Below are the code and all the weights of a small trained network. Each question names an input and a class and asks about switching units off, where a switched-off unit gives its printed mean instead of its output.

import numpy as np


def w(rows, s, z=0):
    codes = np.array(rows[::2]) - 128.0
    scale = np.full(codes.shape[1], s)
    scale[-1] = z or s
    return codes * scale


def norm(h):
    return h / np.sqrt((h * h).mean(-1, keepdims=True) + 1e-5)


def f(y):
    return np.maximum(y, 0)


def log_softmax(a):
    a = a - a.max(-1, keepdims=True)
    return a - np.log(np.exp(a).sum(-1, keepdims=True))


def net(x, mask):
    res = np.array(x, float).reshape(1, 8) / 4 @ E
    u = 0
    for l in range(2):
        y = f(norm(res) @ A[l][:, :-1].T + A[l][:, -1])
        res = res + np.where(mask[u : u + 9], y, B[l][:, -1]) @ B[l][:, :-1]
        u += 9
    return log_softmax(norm(res)[-1] @ U[:, :-1].T + U[:, -1])


A, B = {}, {}
E = w([
[97,168,108,140,112,114,35,157,155],'x0',
[51,120,152,151,42,70,77,133,68],'x1',
[58,90,186,74,97,100,147,57,214],'x2',
[129,64,57,122,150,198,117,141,119],'x3',
[90,228,95,173,94,208,149,134,253],'x4',
[203,80,169,121,134,95,130,136,158],'x5',
[92,85,128,114,97,154,117,100,91],'x6',
[78,95,92,107,157,29,124,140,119],'x7',
],0.0019)
A[0] = w([
[136,93,123,119,117,254,146,110,183,84],'0.n0',
[67,129,50,126,168,170,176,127,112,134],'0.n1',
[103,118,141,108,109,81,124,101,91,119],'0.n2',
[38,117,139,132,95,126,78,128,216,70],'0.n3',
[162,148,122,158,94,133,119,153,106,4],'0.n4',
[105,112,132,93,169,150,67,110,81,96],'0.n5',
[99,52,64,137,130,86,116,144,75,39],'0.n6',
[142,87,177,109,96,125,173,91,174,63],'0.n7',
[214,96,85,98,179,133,102,134,176,36],'0.n8',
],0.0066,0.0011)
B[0] = w([
[92,118,116,153,145,253,73,136,24,242],'0.n0',
[56,171,83,162,107,120,149,133,190,200],'0.n1',
[177,154,106,129,191,198,123,141,133,205],'0.n2',
[89,198,46,99,133,75,164,123,186,252],'0.n3',
[195,187,168,117,173,110,114,110,102,164],'0.n4',
[77,100,181,134,124,115,173,85,123,181],'0.n5',
[101,62,158,77,135,102,104,96,43,212],'0.n6',
[61,73,119,132,143,31,179,117,131,200],'0.n7',
[190,171,147,225,109,124,188,185,150,198],'0.n8',
],0.0058,0.0043)
A[1] = w([
[179,26,163,106,135,100,176,126,163,58],'1.n0',
[120,107,195,72,152,200,135,56,113,61],'1.n1',
[127,97,127,39,163,121,53,117,81,41],'1.n2',
[70,71,87,125,149,159,146,122,139,170],'1.n3',
[138,135,106,157,112,141,173,161,208,120],'1.n4',
[171,130,81,112,78,255,90,149,148,8],'1.n5',
[66,145,90,89,72,82,108,99,217,46],'1.n6',
[125,83,107,175,123,126,138,164,65,112],'1.n7',
[98,57,159,98,94,172,78,111,71,88],'1.n8',
],0.0068,0.0012)
B[1] = w([
[65,70,152,196,115,94,130,178,146,183],'1.n0',
[118,104,140,62,106,126,63,106,94,189],'1.n1',
[159,107,184,66,96,230,134,63,128,200],'1.n2',
[244,175,134,101,120,94,101,150,133,230],'1.n3',
[100,103,129,80,116,145,78,97,74,203],'1.n4',
[73,136,148,254,134,219,170,147,116,201],'1.n5',
[82,164,28,75,152,100,165,123,156,253],'1.n6',
[65,128,143,92,115,111,106,100,190,209],'1.n7',
[155,143,180,48,154,143,135,68,110,209],'1.n8',
],0.0073,0.0045)
U = w([
[110,176,109,228,129,224,130,158,113,177],'0',
[149,87,200,32,122,136,96,59,85,165],'1',
[255,175,151,166,134,98,104,171,125,81],'2',
[84,183,17,71,134,68,148,117,173,158],'3',
[207,70,74,140,73,129,95,137,161,3],'4',
[113,48,176,184,129,54,154,165,144,120],'5',
],0.0082,0.0045)

Each question gives the input, the list of numbers given to net, and the class t.
The units are the neurons (one row each of A and B). Each row of codes is followed by its name. A weight is (code - 128) times the scale printed after its matrix; where a second scale follows, it is the last column's (A, B and U).
mask holds one flag per neuron, layer by layer. A switched-off neuron (its flag False) gives its mean, the last column of its row in B, instead of its output. The means were averaged over made-up inputs and are rounded, as every weight is.
A unit's drop is (log p(t) with every unit on - log p(t) with that unit switched off) / (log p(t) with every unit on - log p(t) with every unit switched off).
The circuit of an input: a set's keep is (log p(t) with only the set's units on - log p(t) with every unit switched off) / (log p(t) with every unit on - log p(t) with every unit switched off). Starting from the 12 units with the biggest drops (on a tie, the unit counted first), units are removed one at a time, each time the one whose removal leaves the highest keep (on an exact tie, the one counted first), for as long as the keep stays at least 0.8.
circuit, biggest first: the units of the circuit, biggest drop first
k most important neurons: the k neurons with the biggest drops, biggest first
top k neurons in layer l: the k neurons of layer l with the biggest drops, biggest first
drop of u: that unit's drop, to one decimal
input [0,7,1,0,5,6,5,-6], class 3: circuit, biggest first -> (0.n3)
input [1,-2,-3,6,-5,8,-7,-2], class 5: circuit, biggest first -> (1.n0, 0.n0)
input [-3,-7,-1,-2,1,4,2,1], class 0: 2 most important neurons -> (0.n8, 0.n0)
input [-1,1,5,2,-1,6,-7,8], class 5: circuit, biggest first -> (1.n0, 0.n1)
input [-2,4,-8,-3,-1,-3,-3,-7], class 2: circuit, biggest first -> (0.n4, 0.n0, 1.n6)
input [5,7,-6,7,0,4,0,-8], class 1: 2 most important neurons -> (0.n8, 0.n3)
input [-8,-7,3,0,-4,-4,-2,7], class 5: 3 most important neurons -> (0.n3, 1.n0, 1.n6)
input [5,-8,0,-5,-1,-1,-7,6], class 2: circuit, biggest first -> (1.n6, 0.n8)
input [-7,-4,7,-8,-5,1,5,2], class 5: top 4 neurons in layer 0 -> (0.n0, 0.n7, 0.n3, 0.n6)
input [-2,6,-4,4,6,8,-7,4], class 2: 3 most important neurons -> (0.n0, 1.n6, 0.n4)
input [-3,-3,-3,2,-6,-2,-6,2], class 5: 2 most important neurons -> (0.n8, 0.n0)
input [2,-8,7,1,8,-5,1,-1], class 0: top 2 neurons in layer 1 -> (1.n5, 1.n7)
input [-1,-3,-7,-7,-6,6,-1,8], class 5: top 2 neurons in layer 0 -> (0.n0, 0.n8)
input [-8,8,-5,5,4,5,6,4], class 1: circuit, biggest first -> (0.n6)
input [5,-7,-6,-5,1,2,-2,7], class 2: top 2 neurons in layer 1 -> (1.n6, 1.n5)
input [0,4,2,-8,-2,1,3,-2], class 3: 2 most important neurons -> (0.n0, 0.n6)
input [-4,7,-6,-5,3,-3,8,1], class 1: 2 most important neurons -> (0.n3, 0.n8)
input [1,-1,-8,-4,1,8,5,-2], class 2: 2 most important neurons -> (0.n0, 0.n4)
input [6,1,4,4,0,6,1,-6], class 0: top 2 neurons in layer 1 -> (1.n5, 1.n6)
input [-2,-8,8,-4,0,7,4,7], class 5: circuit, biggest first -> (1.n0)
input [2,-3,-6,3,-3,5,5,1], class 5: 2 most important neurons -> (0.n8, 0.n0)
input [-1,2,2,6,7,0,-7,-3], class 0: 2 most important neurons -> (0.n0, 1.n5)
input [3,5,-8,4,-3,8,-7,4], class 1: 2 most important neurons -> (0.n6, 1.n2)
input [4,6,-5,-5,0,2,-5,-3], class 2: top 2 neurons in layer 0 -> (0.n0, 0.n6)
input [4,-8,2,2,-8,-4,-1,0], class 5: drop of 0.n8 -> 0.9
input [-5,2,-6,2,-3,2,-1,7], class 1: drop of 0.n6 -> 1.6
input [-8,-3,5,8,6,5,0,-5], class 0: circuit, biggest first -> (1.n5)
